Here is a tiny trained network, its code and every weight. The questions are about switching its units off for an input and a class, where a switched-off unit gives its printed mean instead of its output.

import numpy as np


def w(rows, s, z=0):
    codes = np.array(rows[::2]) - 128.0
    scale = np.full(codes.shape[1], s)
    scale[-1] = z or s
    return codes * scale


def f(y):
    return y / 2 * (1 + np.tanh(0.7978845608 * (y + 0.044715 * y**3)))


def log_softmax(a):
    a = a - a.max(-1, keepdims=True)
    return a - np.log(np.exp(a).sum(-1, keepdims=True))


def net(x, mask):
    res = np.array(x, float).reshape(1, 7) / 4 @ E
    y = f(res @ A[0][:, :-1].T + A[0][:, -1])
    res = res + np.where(mask, y, B[0][:, -1]) @ B[0][:, :-1]
    return log_softmax(res[-1] @ U[:, :-1].T + U[:, -1])


A, B = {}, {}
E = w([
[132,186,127,142,175,83,103,185,85],'x0',
[115,100,156,113,35,116,99,220,142],'x1',
[147,125,65,135,81,36,93,89,157],'x2',
[149,237,215,118,97,115,131,97,225],'x3',
[135,194,50,159,67,222,106,124,107],'x4',
[131,137,85,149,117,99,254,172,154],'x5',
[133,143,176,122,61,106,162,88,24],'x6',
],0.0069)
A[0] = w([
[129,192,71,123,85,178,108,143,107,41],'N0',
[126,62,192,119,157,58,129,134,152,25],'N1',
[142,196,129,122,159,79,110,198,79,88],'N2',
[127,147,82,122,85,57,90,119,143,82],'N3',
[132,144,147,116,104,125,150,104,87,62],'N4',
[103,74,66,127,138,128,111,151,69,14],'N5',
[124,204,123,140,174,79,90,190,83,60],'N6',
[118,111,162,125,165,90,141,107,135,58],'N7',
[160,56,144,111,95,175,159,89,165,102],'N8',
[138,108,61,129,90,48,108,86,147,55],'N9',
[134,175,78,141,94,174,114,134,126,51],'N10',
[135,41,92,121,140,135,129,154,85,27],'N11',
[121,110,93,142,170,140,98,156,191,76],'N12',
[117,79,140,123,86,165,167,71,159,83],'N13',
[119,216,194,115,104,131,137,122,182,14],'N14',
[131,131,161,134,105,114,145,104,80,65],'N15',
[128,90,176,105,151,81,151,125,142,54],'N16',
[127,68,173,120,167,79,146,135,124,56],'N17',
[112,105,159,127,70,118,98,205,144,52],'N18',
[126,170,70,141,91,191,124,124,117,45],'N19',
[124,184,166,125,114,115,134,109,181,21],'N20',
[126,130,148,127,93,122,124,136,93,54],'N21',
[114,78,141,126,87,159,132,89,162,66],'N22',
[127,119,154,120,110,150,122,166,121,57],'N23',
[123,108,149,112,70,129,114,195,140,56],'N24',
[141,120,166,122,141,156,22,106,116,26],'N25',
[116,103,155,120,134,144,53,94,121,51],'N26',
[135,141,162,119,91,112,161,108,51,57],'N27',
[120,82,134,122,96,157,152,89,162,78],'N28',
[142,135,74,128,108,78,103,100,140,58],'N29',
[136,140,84,125,110,113,232,163,152,32],'N30',
[110,142,149,137,75,98,140,100,76,94],'N31',
[129,164,94,125,220,137,172,20,107,1],'N32',
[125,173,76,118,106,164,124,124,120,74],'N33',
[112,140,191,125,161,216,162,183,109,38],'N34',
[124,126,95,120,169,154,90,183,216,45],'N35',
[122,119,166,118,133,131,52,110,109,47],'N36',
[129,79,141,116,51,131,107,215,138,42],'N37',
[153,163,166,134,121,134,132,122,171,71],'N38',
[123,146,105,137,127,108,254,177,148,27],'N39',
[143,116,182,112,164,208,164,167,117,74],'N40',
[132,65,87,133,149,151,135,154,75,12],'N41',
],0.014,0.0086)
B[0] = w([
[133,143,152,144,75,177,128,139,176,202],'N0',
[145,128,156,155,64,189,137,150,192,200],'N1',
[70,141,38,127,137,161,175,159,153,205],'N2',
[68,126,201,152,175,109,153,140,113,188],'N3',
[160,56,123,127,145,118,160,127,129,151],'N4',
[155,185,116,101,93,35,120,124,153,197],'N5',
[60,115,27,142,143,138,179,165,141,193],'N6',
[155,125,150,184,113,148,136,145,149,153],'N7',
[71,147,54,106,137,143,138,160,147,198],'N8',
[54,169,221,107,172,108,130,136,117,199],'N9',
[134,114,149,159,80,158,132,142,173,185],'N10',
[156,158,112,126,83,32,138,125,140,198],'N11',
[178,56,130,63,169,124,144,136,130,197],'N12',
[90,141,60,112,152,143,159,165,144,188],'N13',
[165,172,108,130,88,4,113,119,142,218],'N14',
[159,67,139,107,158,126,147,123,133,156],'N15',
[144,127,150,159,77,167,128,141,168,179],'N16',
[150,148,161,132,70,167,117,144,183,191],'N17',
[167,155,118,176,179,157,95,92,101,195],'N18',
[162,130,167,152,74,167,132,152,172,202],'N19',
[162,153,106,143,108,33,130,124,137,174],'N20',
[175,88,131,145,164,117,155,116,136,130],'N21',
[76,114,79,141,130,131,167,158,136,153],'N22',
[128,133,146,178,145,129,133,113,121,131],'N23',
[161,143,106,184,171,147,102,101,110,181],'N24',
[104,101,129,104,52,145,112,91,32,186],'N25',
[115,91,122,139,63,141,139,121,47,167],'N26',
[169,51,149,56,174,125,109,133,150,195],'N27',
[101,133,82,122,141,143,169,156,127,160],'N28',
[99,112,195,165,160,109,141,137,96,160],'N29',
[116,85,111,117,70,139,121,92,36,232],'N30',
[167,84,141,51,163,143,123,133,149,196],'N31',
[184,160,81,237,226,170,82,85,109,225],'N32',
[142,115,150,152,92,155,129,141,160,177],'N33',
[50,128,229,141,170,104,151,141,128,208],'N34',
[185,46,138,43,176,144,136,119,151,215],'N35',
[116,104,119,122,72,138,130,105,53,161],'N36',
[164,151,90,193,198,153,104,91,123,203],'N37',
[166,142,118,144,115,48,133,144,130,171],'N38',
[111,86,135,101,49,148,94,90,24,255],'N39',
[67,131,212,143,173,103,144,143,122,207],'N40',
[159,141,123,158,105,24,140,135,137,192],'N41',
],0.032,0.0062)
U = w([
[157,164,115,139,89,67,142,127,127,85],'0',
[149,138,148,162,68,173,141,147,158,90],'1',
[116,117,120,135,74,142,131,99,60,110],'2',
[156,152,108,185,155,150,116,97,110,254],'3',
[89,144,180,147,140,116,157,138,112,68],'4',
[169,90,124,93,137,134,150,130,136,150],'5',
[97,144,67,135,114,142,174,159,131,203],'6',
[102,255,124,26,121,172,26,106,151,79],'7',
],0.0099,0.004)

Each question gives the input, the list of numbers given to net, and the class t.
The units are the neurons (one row each of A and B). Each row of codes is followed by its name. A weight is (code - 128) times the scale printed after its matrix; where a second scale follows, it is the last column's (A, B and U).
mask holds one flag per neuron, in row order. A switched-off neuron (its flag False) gives its mean, the last column of its row in B, instead of its output. The means were averaged over made-up inputs and are rounded, as every weight is.
A unit's drop is (log p(t) with every unit on - log p(t) with that unit switched off) / (log p(t) with every unit on - log p(t) with every unit switched off).
The circuit of an input: a set's keep is (log p(t) with only the set's units on - log p(t) with every unit switched off) / (log p(t) with every unit on - log p(t) with every unit switched off). Starting from the 12 units with the biggest drops (on a tie, the unit counted first), units are removed one at a time, each time the one whose removal leaves the highest keep (on an exact tie, the one counted first), for as long as the keep stays at least 0.8.
circuit, biggest first: the units of the circuit, biggest drop first
top k neurons: the k neurons with the biggest drops, biggest first
drop of u: that unit's drop, to one decimal
input [0,4,8,-6,2,3,0], class 4: circuit, biggest first	N9
input [-4,-2,4,-5,2,4,3], class 0: circuit, biggest first	N5, N11
input [8,7,-7,-2,-7,-1,-7], class 6: top 4 neurons	N6, N2, N32, N19
input [4,4,7,-4,-7,6,-7], class 1: top 3 neurons	N1, N17, N16
input [2,8,-6,-6,1,8,-7], class 2: top 3 neurons	N39, N30, N32
input [6,-8,-6,2,-5,-8,4], class 2: top 4 neurons	N25, N36, N26, N37
input [-4,-8,-2,-7,8,-5,-1], class 1: top 4 neurons	N19, N0, N10, N33
input [-8,-5,-1,8,-6,-6,1], class 0: top 3 neurons	N14, N20, N38
input [8,-8,0,6,7,8,-1], class 2: top 4 neurons	N39, N30, N37, N18
input [8,-4,8,6,-4,3,6], class 4: top 2 neurons	N3, N9
input [-3,5,7,-4,-5,-6,6], class 4: top 4 neurons	N9, N3, N39, N30
input [-7,-4,-4,1,3,-7,8], class 5: top 3 neurons	N27, N31, N39
input [-1,5,-8,-3,1,-1,-7], class 4: top 2 neurons	N34, N40
input [-8,-7,-5,5,-5,-2,1], class 6: circuit, biggest first	N8
input [7,2,-5,6,-3,8,1], class 2: top 2 neurons	N39, N30
input [-3,2,-3,0,-8,-3,8], class 1: top 2 neurons	N1, N17
input [7,8,-4,5,-5,-3,2], class 3: drop of N18	0.9
input [5,2,-1,6,3,-2,-2], class 0: drop of N14	1.1
input [-8,-3,3,-4,-2,-7,-1], class 6: drop of N6	-0.1
input [-1,-7,-5,-3,7,-3,-5], class 1: circuit, biggest first	N19
